Each row has two labels, one from each of two sets.
|  -56 | -126 |  -76 |  134 |   16 |   16 |   -5 |   -5 |   12 |  -49 |   30 |   12 |   83 |   -6 |   33 |   51 |   19 |  -17 |   28 |   44 |   -9 |  -44 |   55 | -227 |   81 |  208 | -604 |  -26 |  -48 | -237 |  -19 |  -97 | -114 |    1 |  -12 |  110 |   36 |   90 | -134 |   13 |  113 |	[78] (77)
|  -31 |  -48 |   23 |  -24 |   36 |   57 |   68 |  -53 |  -35 |  -18 |  -15 |   35 | -179 |   30 |   37 |  -36 |   -6 |  -22 |  -31 | -265 |    5 |  -31 |   75 | -177 |   -7 | -156 | -604 | -195 |  -11 |  281 |  -23 |   51 |  -42 |  -30 |  -33 |    3 |  -35 |  -88 |  -90 | -101 |   14 |	[78] (80)
|   -2 |  -47 |   31 |   30 |   49 |   21 |   96 |   62 |   -2 |  -11 |    4 |   38 |   76 |   80 |    6 | -114 |  -14 |   -1 |   46 |  -88 |   14 |  -68 |    9 |   45 |  -23 | -122 | -216 |   13 |  -17 |   89 |   50 |   72 |   12 |   48 |   -9 |  199 |  -29 |  -54 |  -61 |  -40 |  -32 |	[81] (80)
|    2 |  -12 |  -47 |  -89 |   42 |  -14 |  137 |   21 |  131 |   37 |  -21 |  108 | -118 |  -49 |   49 |   32 |   45 |  -42 |  -39 |  -74 |  -61 |  -11 |  134 | -279 |   23 |  -65 | -516 |  -35 |   25 |   51 |   30 |  114 |  -47 |  -23 | -102 |   56 |  -65 |  -44 | -130 |  -75 |   24 |	[78] (80)
|  -20 | -154 |   26 |   88 |  -17 |   93 |   -1 |   -4 | -101 |  -83 |   30 |   27 |   73 |   -4 |   -3 | -129 |   40 |   79 |   64 |    7 |  -20 | -100 |   36 | -257 |   66 |   35 | -604 |   54 |   -2 |    7 |   22 |  -38 | -122 |    9 |  -40 |  142 | -135 |  102 | -155 |  -60 |  107 |	[78] (77)
|   11 |  -44 |  -17 |   36 |  -89 |   71 |   -2 |   -7 |  -68 |  -18 |  -32 |   52 |  -36 |  -58 |   -8 |  159 |    7 |  -31 |   11 | -104 |  -90 |   30 |  -13 | -280 |   67 |  200 | -604 |    8 |   26 |   74 |  -10 |  -48 |  -76 |  -43 |    6 |  -17 |  -28 |   70 | -130 |  -72 |  130 |	[78] (77)
|  -10 |  -73 |   95 |   48 |  -48 |   61 |    9 |  -39 |  -10 |  -29 |   -2 |  -31 | -110 |    5 |  -62 |  -88 |  -32 |   -8 |   19 | -144 |   57 | -155 |  108 | -260 |    8 |  -91 | -604 |   54 |   -5 |   72 |    0 |   86 |  -74 | -224 |  -61 |  168 |  -45 | -109 |  -94 |  -47 |   33 |	[81] (80)
|    5 | -142 |  -80 |  163 |    5 |   75 |   39 |   33 |  -41 |  -29 |  -54 |   91 |   29 |   25 |  -20 |   22 |   31 |  -14 |   52 |  -35 |   22 |  -84 |   79 | -124 |   49 |  245 | -336 |  -22 |  -22 | -177 |  -10 |  -39 |  -88 |   16 |   -4 |  114 | -108 |  143 | -107 |  -79 |  105 |	[75] (77)
|  -12 | -123 |   58 |   40 |   70 |  100 |  101 |   -8 |   -7 |   60 |   -1 |   27 |  -53 |    9 |   19 |  -40 |   -6 |  -44 |  -77 |  -42 |   61 |  -74 |   85 | -119 |   47 | -160 | -503 |    2 |   -7 |  211 |    7 |   32 |  -71 |  -16 |  -41 |  246 |  -44 |  -31 | -120 |  -47 |   22 |	[81] (80)
|  -43 | -103 |   25 |   38 |   30 |    7 |   55 |  -21 |   -1 |   86 |  -61 |   -8 |  -38 |  -42 |   10 |  -33 |  156 |  -24 |  -10 |  -40 |   -6 |  -79 |   85 | -219 |   39 |  -64 | -604 |  -29 |  -23 |  171 |   -8 |   37 |  -41 |  -35 | -114 |  137 |  -99 |  -65 | -110 | -115 |   70 |	[78] (80)
|  -12 | -142 |   48 |   39 |   66 |   24 |   92 |  -12 |  -65 |    8 |    5 |  -51 |  -61 |   28 |    5 |  -44 |   16 |  -10 |   -2 |  202 |   38 | -163 |   89 |  -65 |  -26 | -153 | -347 |   -9 |   -1 |  -90 |   67 |   25 |  -51 |   28 |  -77 |  355 |    3 | -157 |   15 |  -25 |   36 |	[78] (80)
|  -30 | -100 |   44 |   85 |   25 |   59 |   46 |   19 |   -5 |  -34 |   21 |    9 |  120 |   35 |    2 |  -61 |   95 |   44 |    6 |  125 |   -4 | -126 |   35 | -153 |  -53 |   67 | -604 |  -19 |  -44 | -162 |  -46 |  -10 |  -70 |  -19 |  -28 |  214 |  -63 |   54 | -134 |  -37 |   56 |	[78] (77)
